Below are the code and all the weights of a small trained network. Each question names an input and a target symbol and asks about switching units off, where a switched-off unit gives its printed mean instead of its output.

import numpy as np


def w(rows, s, z=0):
    codes = np.array(rows[::2]) - 128.0
    scale = np.full(codes.shape[1], s)
    scale[-1] = z or s
    return codes * scale


def softmax(a):
    e = np.exp(a - a.max(-1, keepdims=True))
    return e / e.sum(-1, keepdims=True)


def log_softmax(a):
    a = a - a.max(-1, keepdims=True)
    return a - np.log(np.exp(a).sum(-1, keepdims=True))


def net(x, mask):
    ids = ['γδζστω'.index(c) for c in x.split()]
    T = len(ids)
    res = E[ids] + P[:T]
    u = 0
    for l in range(3):
        r = res
        for j in range(2):
            rows = slice(2 * j, 2 * j + 2)
            q, k, v = (r @ M[l][rows].T for M in (Q, K, V))
            z = softmax(np.where(np.tri(T) > 0, q @ k.T / 2**0.5, -1e9)) @ v
            o = O[l][rows]
            res = res + np.where(mask[u + j], z, o[:, -1]) @ o[:, :-1]
        u += 2
    return log_softmax(res[-1] @ U[:, :-1].T + U[:, -1])


Q, K, V, O = {}, {}, {}, {}
E = w([
[128,143,190,70],'γ',
[33,137,108,81],'δ',
[145,166,177,157],'ζ',
[151,51,215,144],'σ',
[68,38,103,120],'τ',
[96,172,107,4],'ω',
],0.017)
P = w([
[185,1,96,163],'0',
[119,78,102,210],'1',
[188,63,87,85],'2',
[114,105,117,190],'3',
[77,82,128,165],'4',
[167,149,172,67],'5',
[37,143,180,151],'6',
[74,180,198,35],'7',
[57,111,225,179],'8',
],0.0095)
Q[0] = w([
[205,133,79,122],'L0H0',
[137,150,162,1],'L0H0',
[100,26,97,103],'L0H1',
[231,38,69,150],'L0H1',
],0.0082)
K[0] = w([
[254,77,136,114],'L0H0',
[78,183,131,193],'L0H0',
[50,52,81,107],'L0H1',
[144,120,13,215],'L0H1',
],0.0069)
V[0] = w([
[228,75,167,70],'L0H0',
[100,176,162,62],'L0H0',
[70,88,156,207],'L0H1',
[129,58,254,81],'L0H1',
],0.0081)
O[0] = w([
[116,202,153,16,137],'L0H0',
[86,133,242,174,158],'L0H0',
[51,255,35,158,109],'L0H1',
[213,35,67,149,253],'L0H1',
],0.0056,0.0057)
Q[1] = w([
[84,151,254,79],'L1H0',
[183,71,55,157],'L1H0',
[67,252,63,140],'L1H1',
[130,49,158,82],'L1H1',
],0.0072)
K[1] = w([
[62,45,226,162],'L1H0',
[137,83,110,87],'L1H0',
[255,79,71,160],'L1H1',
[255,224,53,204],'L1H1',
],0.0077)
V[1] = w([
[127,61,241,189],'L1H0',
[89,73,134,111],'L1H0',
[197,86,97,168],'L1H1',
[89,176,254,150],'L1H1',
],0.0084)
O[1] = w([
[159,122,53,123,220],'L1H0',
[133,102,107,229,243],'L1H0',
[254,82,65,150,150],'L1H1',
[165,183,61,100,3],'L1H1',
],0.0076,0.0039)
Q[2] = w([
[2,110,101,119],'L2H0',
[94,168,96,221],'L2H0',
[174,131,83,101],'L2H1',
[154,100,153,158],'L2H1',
],0.012)
K[2] = w([
[12,140,102,174],'L2H0',
[100,254,182,139],'L2H0',
[90,87,65,202],'L2H1',
[27,92,122,72],'L2H1',
],0.0098)
V[2] = w([
[147,123,146,120],'L2H0',
[97,99,103,118],'L2H0',
[105,123,118,21],'L2H1',
[44,88,4,89],'L2H1',
],0.013)
O[2] = w([
[166,53,104,131,142],'L2H0',
[194,72,145,83,254],'L2H0',
[185,102,191,23,208],'L2H1',
[1,174,132,138,204],'L2H1',
],0.0098,0.0049)
U = w([
[61,158,172,153,1],'γ',
[131,81,2,162,30],'δ',
[85,169,146,165,56],'ζ',
[168,144,45,167,210],'σ',
[175,119,103,139,61],'τ',
[111,138,181,98,234],'ω',
],0.0084,0.004)

Each question gives the input, a string of symbols that net reads in full, and the target symbol t.
The units are the heads (2 rows each of Q, K, V and O). Each row of codes is followed by its name. A weight is (code - 128) times the scale printed after its matrix; where a second scale follows, it is the last column's (O and U).
mask holds one flag per head, layer by layer. A switched-off head (its flag False) gives its mean, the last column of its rows in O, instead of its output. The means were averaged over made-up inputs and are rounded, as every weight is.
A unit's drop is (log p(t) with every unit on - log p(t) with that unit switched off) / (log p(t) with every unit on - log p(t) with every unit switched off).
The circuit of an input: a set's keep is (log p(t) with only the set's units on - log p(t) with every unit switched off) / (log p(t) with every unit on - log p(t) with every unit switched off). Starting from all 6 units, units are removed one at a time, each time the one whose removal leaves the highest keep (on an exact tie, the one counted first), for as long as the keep stays at least 0.8.
circuit, biggest first: the units of the circuit, biggest drop first
unit that matters most: the unit with the biggest drop
heads that matter: for each layer, one digit per head in row order, 1 if its drop is at least 0.15 and else 0, layers parted by /
drop when u is switched off: that unit's drop, to one decimal
input ω ω δ σ σ ω, target δ: unit that matters most : L1H0
input τ τ τ ω τ τ δ τ, target γ: heads that matter : 00 / 00 / 01
input σ σ ω ω σ ω, target δ: circuit, biggest first : (L2H1, L1H0)
input σ ζ γ, target σ: heads that matter : 00 / 01 / 01
input τ τ τ σ, target γ: heads that matter : 01 / 00 / 01
input τ δ σ ζ ζ ζ τ σ δ, target δ: heads that matter : 00 / 00 / 01
input ζ δ δ δ δ σ, target γ: heads that matter : 10 / 00 / 01
input ζ δ ω ω τ, target ω: circuit, biggest first : (L2H1, L1H0)
input γ ζ ζ σ, target σ: heads that matter : 00 / 01 / 01
input ζ σ γ, target δ: heads that matter : 00 / 01 / 01
input δ τ ζ, target ζ: heads that matter : 01 / 00 / 01
input γ ω ω γ γ ω ζ γ σ, target τ: heads that matter : 01 / 10 / 01
input δ τ δ τ, target γ: heads that matter : 01 / 00 / 01
input ω γ σ γ ζ ω, target σ: circuit, biggest first : (L2H1)
input ω δ τ, target ω: drop when L2H1 is switched off : 0.4
input ω ζ γ, target σ: drop when L2H0 is switched off : 0.1
input ω γ γ ζ ζ ζ, target σ: drop when L0H0 is switched off : -0.2
input γ ζ σ ζ ζ, target σ: drop when L1H1 is switched off : 0.2
